Below is a small trained network, with its code and all its weights. Each question gives an input and a class and asks what happens when units are switched off, that is, made to give their printed mean instead of their output.

import numpy as np


def w(rows, s, z=0):
    codes = np.array(rows[::2]) - 128.0
    scale = np.full(codes.shape[1], s)
    scale[-1] = z or s
    return codes * scale


def f(y):
    return y / 2 * (1 + np.tanh(0.7978845608 * (y + 0.044715 * y**3)))


def log_softmax(a):
    a = a - a.max(-1, keepdims=True)
    return a - np.log(np.exp(a).sum(-1, keepdims=True))


def net(x, mask):
    res = np.array(x, float).reshape(1, 7) / 4 @ E
    y = f(res @ A[0][:, :-1].T + A[0][:, -1])
    res = res + np.where(mask, y, B[0][:, -1]) @ B[0][:, :-1]
    return log_softmax(res[-1] @ U[:, :-1].T + U[:, -1])


A, B = {}, {}
E = w([
[127,126,130,126,124,127,127,132],'x0',
[129,130,124,128,131,129,125,124],'x1',
[219,35,230,89,183,120,142,51],'x2',
[60,215,182,105,120,3,140,25],'x3',
[129,127,126,129,129,127,126,126],'x4',
[110,99,16,29,203,89,245,130],'x5',
[10,88,178,72,215,129,34,182],'x6',
],0.0054)
A[0] = w([
[57,219,162,112,114,33,138,25,144],'neuron 0',
[36,69,168,67,209,138,39,197,112],'neuron 1',
[223,151,85,166,44,135,186,86,73],'neuron 2',
[137,141,192,194,75,149,62,125,134],'neuron 3',
[230,159,89,180,62,128,193,90,74],'neuron 4',
[167,66,82,147,126,219,121,213,43],'neuron 5',
[67,212,162,113,110,24,138,40,159],'neuron 6',
[211,147,112,163,63,123,189,96,1],'neuron 7',
[114,108,49,55,186,98,212,123,156],'neuron 8',
[142,148,191,205,91,145,63,130,138],'neuron 9',
[53,236,29,181,70,131,116,203,22],'neuron 10',
[125,99,62,57,181,95,202,136,150],'neuron 11',
[134,146,206,201,82,155,57,137,137],'neuron 12',
[164,63,78,153,124,219,122,209,41],'neuron 13',
[146,143,195,194,80,145,58,130,137],'neuron 14',
[117,103,52,55,191,107,205,123,143],'neuron 15',
[170,73,89,144,130,208,121,207,54],'neuron 16',
[28,85,187,58,212,142,34,199,127],'neuron 17',
[34,242,33,172,63,140,124,211,13],'neuron 18',
[142,147,195,190,72,154,56,126,131],'neuron 19',
[122,112,55,56,186,105,203,122,159],'neuron 20',
[69,228,156,118,127,31,134,33,151],'neuron 21',
[146,153,203,197,75,159,43,127,119],'neuron 22',
[240,1,240,92,182,110,153,37,121],'neuron 23',
[137,143,195,201,79,152,59,123,132],'neuron 24',
[223,153,92,190,54,137,211,91,68],'neuron 25',
[158,117,204,189,91,143,65,106,124],'neuron 26',
[169,68,76,154,135,213,115,200,49],'neuron 27',
],0.0052,0.00081)
B[0] = w([
[211,42,181,153,63,72,93,200,236],'neuron 0',
[66,151,92,202,168,73,71,55,204],'neuron 1',
[76,155,110,186,168,75,72,62,202],'neuron 2',
[87,130,80,84,81,159,189,136,179],'neuron 3',
[79,159,105,185,172,80,74,62,204],'neuron 4',
[191,59,161,155,88,76,92,176,196],'neuron 5',
[203,50,175,147,72,82,96,196,231],'neuron 6',
[97,161,120,162,173,99,90,86,178],'neuron 7',
[85,118,74,85,66,161,193,140,214],'neuron 8',
[94,132,85,97,84,157,185,134,179],'neuron 9',
[191,217,205,66,231,203,111,165,226],'neuron 10',
[82,128,72,90,80,164,189,130,202],'neuron 11',
[89,130,84,102,85,146,176,124,187],'neuron 12',
[183,66,157,154,89,91,103,171,196],'neuron 13',
[84,130,78,93,87,162,183,140,181],'neuron 14',
[72,122,73,97,75,156,188,130,208],'neuron 15',
[185,57,165,154,83,75,91,166,186],'neuron 16',
[52,160,77,220,164,47,69,34,212],'neuron 17',
[196,209,213,72,235,203,102,159,234],'neuron 18',
[84,130,79,85,80,158,188,133,183],'neuron 19',
[85,121,70,90,69,160,194,139,205],'neuron 20',
[208,42,181,149,70,79,98,196,232],'neuron 21',
[81,128,71,85,71,158,192,131,193],'neuron 22',
[172,242,214,56,254,231,115,149,254],'neuron 23',
[85,127,79,86,75,164,190,133,183],'neuron 24',
[70,163,99,204,179,62,66,47,210],'neuron 25',
[94,150,101,77,111,174,181,143,178],'neuron 26',
[192,55,170,159,80,74,95,176,191],'neuron 27',
],0.0057,0.0049)
U = w([
[62,112,44,55,54,165,236,136,254],'0',
[223,11,188,182,71,70,77,194,95],'1',
[53,165,85,255,189,74,52,14,76],'2',
[190,220,218,39,243,209,122,154,98],'3',
],0.0078,0.00037)

Each question gives the input, the list of numbers given to net, and the class t.
The units are the neurons (one row each of A and B). Each row of codes is followed by its name. A weight is (code - 128) times the scale printed after its matrix; where a second scale follows, it is the last column's (A, B and U).
mask holds one flag per neuron, in row order. A switched-off neuron (its flag False) gives its mean, the last column of its row in B, instead of its output. The means were averaged over made-up inputs and are rounded, as every weight is.
A unit's drop is (log p(t) with every unit on - log p(t) with that unit switched off) / (log p(t) with every unit on - log p(t) with every unit switched off).
The circuit of an input: a set's keep is (log p(t) with only the set's units on - log p(t) with every unit switched off) / (log p(t) with every unit on - log p(t) with every unit switched off). Starting from the 12 units with the biggest drops (on a tie, the unit counted first), units are removed one at a time, each time the one whose removal leaves the highest keep (on an exact tie, the one counted first), for as long as the keep stays at least 0.8.
units of the circuit, in order: the units of the circuit, biggest drop first
most important unit: the unit with the biggest drop
k most important neurons: the k neurons with the biggest drops, biggest first
drop of u: that unit's drop, to one decimal
input [4,-7,-5,0,-1,0,8], class 2: units of the circuit, in order => neuron 17
input [-7,-7,-6,7,1,-4,3], class 1: 4 most important neurons => neuron 0; neuron 21; neuron 6; neuron 23
input [-7,-2,5,4,1,2,6], class 2: 2 most important neurons => neuron 17; neuron 1
input [6,-1,6,0,0,-3,-6], class 2: units of the circuit, in order => neuron 25; neuron 4
input [1,4,-3,-2,8,6,7], class 2: 2 most important neurons => neuron 17; neuron 1
input [-8,-3,-8,5,6,1,6], class 3: 2 most important neurons => neuron 18; neuron 10
input [7,-4,7,-2,5,-4,-6], class 3: 4 most important neurons => neuron 23; neuron 17; neuron 1; neuron 26
input [-8,-2,-7,-3,7,0,7], class 2: 3 most important neurons => neuron 17; neuron 1; neuron 23
input [-8,-7,-6,8,-5,-3,8], class 1: 2 most important neurons => neuron 0; neuron 21
input [-6,-3,1,5,0,1,-5], class 1: 4 most important neurons => neuron 0; neuron 21; neuron 6; neuron 17
input [-1,8,-6,7,-2,-5,-7], class 1: 2 most important neurons => neuron 0; neuron 21
input [-2,2,0,8,0,3,-1], class 1: drop of neuron 19 => 0.0
input [4,4,4,8,-1,-2,6], class 1: drop of neuron 21 => 0.1
input [3,-5,-4,-5,-1,0,-6], class 2: most important unit => neuron 25
input [-7,8,4,-2,7,4,-5], class 2: drop of neuron 25 => 0.2
input [1,-2,-5,7,6,1,-5], class 1: drop of neuron 21 => 0.1
